Rows with their classes
[-18  10  -7 -10  50  11  19  32 -15 -11  31 -40  20  -8 -55  17 -37  16
 -21 -35  -4 -20 -21  36   7  29 -12  -9  22  28 -14 -10  22   4  -5   8
  23 -13 -10  -3  11  -3  20   6 -11 -19 -26   1   2  -4  -1   4  -7 -15
 -11   0 -11 -50  21  14 -21 -19   5  58  -2 -36  10 -16   5  -9  -9]
M
[  0  15  -7   9  67  19  21  -1  -7   7   7 -22 -14  -5 -26   7  -2   3
  16  -3  -6 -12 -14  21  -1  12   4 -29  21  31 -20 -12   9 -37  11  -6
 -10  -1 -14   0  12  -2  22  13 -11 -21 -15  -5  28  -7  17  10  -7 -10
 -17  15 -23  -6  25   5 -26  -3   5  19  -9 -22   6 -16   3   8 -21]
D
[  0   1  19  38  54   4 -14  -3 -40   4 -24 -22   7  -2  -9  27  25 -14
   1  26  11  -6   3  -2 -29  16 -29  -5  14 -43  14  -5  -1  -6  13 -16
  21  -9   5  14  20   9 -15  27  -3  -5  -3  -8   7  11   2 -14 -14  19
  -5   5  17  -2 -12  17 -23  -3   1  30 -20 -25   5 -31  12   4 -13]
T
[  2   4  -9  20  37   2   2  -2  -3   4  -2 -30   8  -5 -18  28  -1   9
  -6  -3   1  -9   1  14  -9  15 -13  -2  11  -7   8   1  23 -17  -4  -1
   8 -10  -4  -1  18  37  13   0   0   0  14   1   2   0  26  -5  -7  -4
  -7   1 -11 -15  11   5 -10  23  -3  25  -7 -28  18 -23  27   4 -13]
M
[ 15   7 -14  17  54   8  27 -27   2  10  -4 -42 -22  12   6  10  -4   7
  15   1  -4  -5  -2  26 -18  -9  11 -24  12  11 -11  10   0 -65  16 -19
 -24 -14  -6   4  16  35  21  -7 -13   0  -9  -3  -3  -3  42  -9  18   8
 -18   7  -3  16  27   9 -34  18 -11  11 -10 -33  12 -33  39  31 -10]
M
[ -2   6  -7   5  73  -3   5  11 -20   4  13 -38   7 -10 -45   9 -11  14
  23 -16  -2   0   2  17   3  20 -21 -27  55   3 -14   7   7 -40   0 -20
  13 -15 -24  10  37  18  65  15 -34 -24 -17  -3   7  -2  17   8  -6  12
 -22  11 -20 -24  23  10 -30  -1   6  31 -17 -40  14   8  12  16 -19]
D
[ -5  12 -14  11  35  13  -1  -6   5   3  15 -20  16  -4 -21 -12   5  14
 -28  -8  -7 -14  10   4   1  21 -15   1  17  15   8  -7  10  17  -9   5
  24 -21  -3 -11   8  29  11  -1  -4 -13   1  -1 -11  -8 -25   7 -16   8
 -14  -1   0 -37  -8  -1 -20  23  10  29   0 -18  19  -5  27 -25  -2]
M
[ -5  30  -1  29  59  32  14  -7 -40  -8 -11 -15  -2 -11 -11  17  38  -6
 -29  23  -5 -16 -59  21 -38   7  -6 -16 -17 -16  -3 -31  14 -18  25  13
   3  10  28   6  -7 -11  -9  12   5 -12 -35 -19   2 -15  36   5 -12 -14
   7  -9  18 -22  22   9 -23 -25   3   3   2 -22 -20 -78  12 -33  -9]
Q
[  5   3 -12  39  74  16  -1 -28 -15  10 -11 -38  23  -3 -34  35  28   2
 -12  20  15  -7   4   2 -23  30 -34  -2  27 -41  20  -7  19  -6   0  -7
  33 -25  15   1  24  43  -1  24  -9 -10 -10 -14   1  14  24 -20 -12  17
  -4   2   3 -40   6  14 -44  19   9  48 -37 -49  19 -30  41 -11 -21]
D
[ -8  25  -1  11  12  19  12 -31  -7 -10  -4  30  -8   2   7  -9  38  -6
 -33  25 -15 -14 -39  14 -13   4   2   7 -36  15  10 -37   7  -3  18  21
  -3  10  15  -7 -22 -10  -7   0   4  -4 -19 -12   0 -17  13  14  -8 -10
   9 -12  16  -2  -2  -7   2  -8   8 -14   4  16 -12 -43  16 -49   8]
Q
[-16  10  -7   5  50  13  13  -7 -19  11  -2 -19   4 -28 -37   6   4   0
 -15  13   5 -12 -27  47 -11  13 -12 -15   0  21   1 -13  17  -6  14   4
  10   2  -8   5   0  -8   9   8  -9 -16 -16  -9  -4 -14  10   7 -12   1
   6  -3   3 -24  12   3  -2 -15  14   9  -1 -13  -9 -47  23 -23  -2]
Q
[ -7  19 -19   2  16  14  29 -38  -9   4  -3  -5 -18   2  10  -3  11  -2
 -13   2 -26  -8 -24  32   2 -11  29 -20 -18  53 -11 -35   7 -40  25  -6
 -25  16 -10 -20 -37   8  16 -18 -17 -11 -17   0  -4 -28  33   9  -1  -7
  -4 -17  -6   2  25  -6   3  -4  11  -8   6  -7  -5 -37  27 -20   5]
Q
[ -3  -4  -5   9 -21  14   2   3  17 -17  23   2  18   8  -9  -9   4  18
 -47   9  -4 -19  34 -20  -5   9 -10  40  -2  -6  -4 -11  18  36 -20  20
  21 -16  16 -24 -20  27  -6  -4  11   8   3  -3  -4  -2 -27   2   6  11
  15 -23  10 -35 -32  -7 -15  19  13  15   5   3  -8 -10  20 -40  12]
M
